Below are the code and all the weights of a small trained network. Each question names an input and a target symbol and asks about switching units off, where a switched-off unit gives its printed mean instead of its output.

import numpy as np


def w(rows, s, z=0):
    codes = np.array(rows[::2]) - 128.0
    scale = np.full(codes.shape[1], s)
    scale[-1] = z or s
    return codes * scale


def f(y):
    return y / 2 * (1 + np.tanh(0.7978845608 * (y + 0.044715 * y**3)))


def softmax(a):
    e = np.exp(a - a.max(-1, keepdims=True))
    return e / e.sum(-1, keepdims=True)


def log_softmax(a):
    a = a - a.max(-1, keepdims=True)
    return a - np.log(np.exp(a).sum(-1, keepdims=True))


def net(x, mask):
    ids = ['αβγεζηθμξπστφψω'.index(c) for c in x.split()]
    T = len(ids)
    res = E[ids] + P[:T]
    r = res
    for j in range(2):
        rows = slice(3 * j, 3 * j + 3)
        q, k, v = (r @ M[0][rows].T for M in (Q, K, V))
        z = softmax(np.where(np.tri(T) > 0, q @ k.T / 3**0.5, -1e9)) @ v
        o = O[0][rows]
        res = res + np.where(mask[j], z, o[:, -1]) @ o[:, :-1]
    y = f(res @ A[0][:, :-1].T + A[0][:, -1])
    res = res + np.where(mask[2:14], y, B[0][:, -1]) @ B[0][:, :-1]
    return log_softmax(res[-1] @ U[:, :-1].T + U[:, -1])


Q, K, V, O, A, B = {}, {}, {}, {}, {}, {}
E = w([
[112,113,215,193],'α',
[76,78,139,205],'β',
[94,138,166,122],'γ',
[252,45,139,146],'ε',
[196,47,114,142],'ζ',
[17,118,124,162],'η',
[41,145,161,144],'θ',
[209,22,100,165],'μ',
[161,15,131,18],'ξ',
[232,43,193,215],'π',
[53,122,185,190],'σ',
[148,64,171,206],'τ',
[184,81,205,183],'φ',
[74,131,82,69],'ψ',
[170,98,151,125],'ω',
],0.011)
P = w([
[132,152,123,115],'0',
[118,116,177,85],'1',
[118,76,186,130],'2',
[115,95,166,135],'3',
[33,91,7,143],'4',
[229,202,42,175],'5',
],0.02)
Q[0] = w([
[157,198,62,197],'h0',
[102,98,75,131],'h0',
[120,61,222,77],'h0',
[138,209,129,206],'h1',
[162,136,249,53],'h1',
[66,22,216,98],'h1',
],0.013)
K[0] = w([
[73,37,170,107],'h0',
[111,158,161,63],'h0',
[141,194,81,189],'h0',
[115,3,131,132],'h1',
[119,147,64,245],'h1',
[193,210,53,142],'h1',
],0.013)
V[0] = w([
[112,69,63,231],'h0',
[149,110,66,131],'h0',
[79,100,19,3],'h0',
[16,185,148,171],'h1',
[242,141,163,56],'h1',
[116,158,141,35],'h1',
],0.013)
O[0] = w([
[37,67,57,110,56],'h0',
[131,106,56,105,23],'h0',
[198,145,1,206,69],'h0',
[79,146,144,245,255],'h1',
[191,159,191,10,62],'h1',
[207,193,151,157,175],'h1',
],0.013,0.0056)
A[0] = w([
[74,232,232,111,109],'n0',
[35,132,88,235,94],'n1',
[250,168,46,171,183],'n2',
[173,162,216,251,104],'n3',
[71,58,110,172,253],'n4',
[64,52,115,41,92],'n5',
[174,10,207,159,197],'n6',
[104,85,78,178,139],'n7',
[95,85,94,244,166],'n8',
[91,63,1,181,188],'n9',
[182,230,244,79,125],'n10',
[57,4,96,58,247],'n11',
],0.0068,0.0062)
B[0] = w([
[197,113,164,160,192],'n0',
[163,82,88,69,239],'n1',
[1,146,166,141,156],'n2',
[177,183,59,98,250],'n3',
[119,155,194,95,206],'n4',
[166,90,38,196,154],'n5',
[108,173,123,129,178],'n6',
[105,86,147,106,165],'n7',
[90,159,83,58,235],'n8',
[123,60,190,139,169],'n9',
[146,29,107,144,184],'n10',
[79,134,99,223,165],'n11',
],0.0091,0.022)
U = w([
[132,90,70,126,186],'α',
[217,148,115,231,121],'β',
[166,109,195,27,155],'γ',
[62,200,228,43,230],'ε',
[86,102,92,20,80],'ζ',
[121,74,87,180,102],'η',
[44,104,129,134,121],'θ',
[94,153,255,142,125],'μ',
[71,138,129,234,158],'ξ',
[185,65,66,90,2],'π',
[121,103,17,186,35],'σ',
[67,191,88,199,76],'τ',
[120,114,110,131,108],'φ',
[182,207,45,68,171],'ψ',
[133,77,151,136,142],'ω',
],0.0067,0.0057)

Each question gives the input, a string of symbols that net reads in full, and the target symbol t.
The units are the heads (3 rows each of Q, K, V and O) and the neurons (one row each of A and B). Each row of codes is followed by its name. A weight is (code - 128) times the scale printed after its matrix; where a second scale follows, it is the last column's (O, A, B and U).
mask holds one flag per unit, heads first, then neurons. A switched-off unit (its flag False) gives its mean, the last column of its rows in O or B, instead of its output. The means were averaged over made-up inputs and are rounded, as every weight is.
A unit's drop is (log p(t) with every unit on - log p(t) with that unit switched off) / (log p(t) with every unit on - log p(t) with every unit switched off).
The circuit of an input: a set's keep is (log p(t) with only the set's units on - log p(t) with every unit switched off) / (log p(t) with every unit on - log p(t) with every unit switched off). Starting from the 12 units with the biggest drops (on a tie, the unit counted first), units are removed one at a time, each time the one whose removal leaves the highest keep (on an exact tie, the one counted first), for as long as the keep stays at least 0.8.
circuit, biggest first: the units of the circuit, biggest drop first
unit that matters most: the unit with the biggest drop
k most important neurons: the k neurons with the biggest drops, biggest first
which heads matter: for each layer, one digit per head in row order, 1 if its drop is at least 0.15 and else 0, layers parted by /
input θ η α σ β φ, target μ: unit that matters most	h0
input γ ε π, target β: circuit, biggest first	(n1, h0, n3)
input γ σ γ θ θ θ, target β: circuit, biggest first	(h0, n8, n0, n4)
input θ β σ α θ, target θ: which heads matter	11
input μ γ θ, target σ: circuit, biggest first	(h1, h0, n5, n11)
input β γ ψ σ η, target β: circuit, biggest first	(h1, h0, n8)
input γ β β θ θ, target θ: circuit, biggest first	(h0, n3)
input η θ ω, target ζ: 2 most important neurons	(n8, n1)
input ε γ η θ, target π: circuit, biggest first	(h1, n5, n10, n4)
input θ ε θ μ, target ψ: which heads matter	01
input β θ τ α η, target ψ: which heads matter	11
input ξ θ μ α, target γ: which heads matter	01
input ξ ζ γ, target γ: which heads matter	01
input η ω γ ε, target ζ: unit that matters most	h1
input ψ η α φ, target τ: 2 most important neurons	(n2, n1)
input π σ γ, target η: 2 most important neurons	(n5, n11)
input α ω θ ε, target μ: which heads matter	10
input τ γ η θ τ η, target ζ: which heads matter	01
input ψ η τ φ η ζ, target ξ: which heads matter	11
input τ η θ, target ξ: unit that matters most	n11
input π θ θ, target η: 3 most important neurons	(n5, n11, n10)
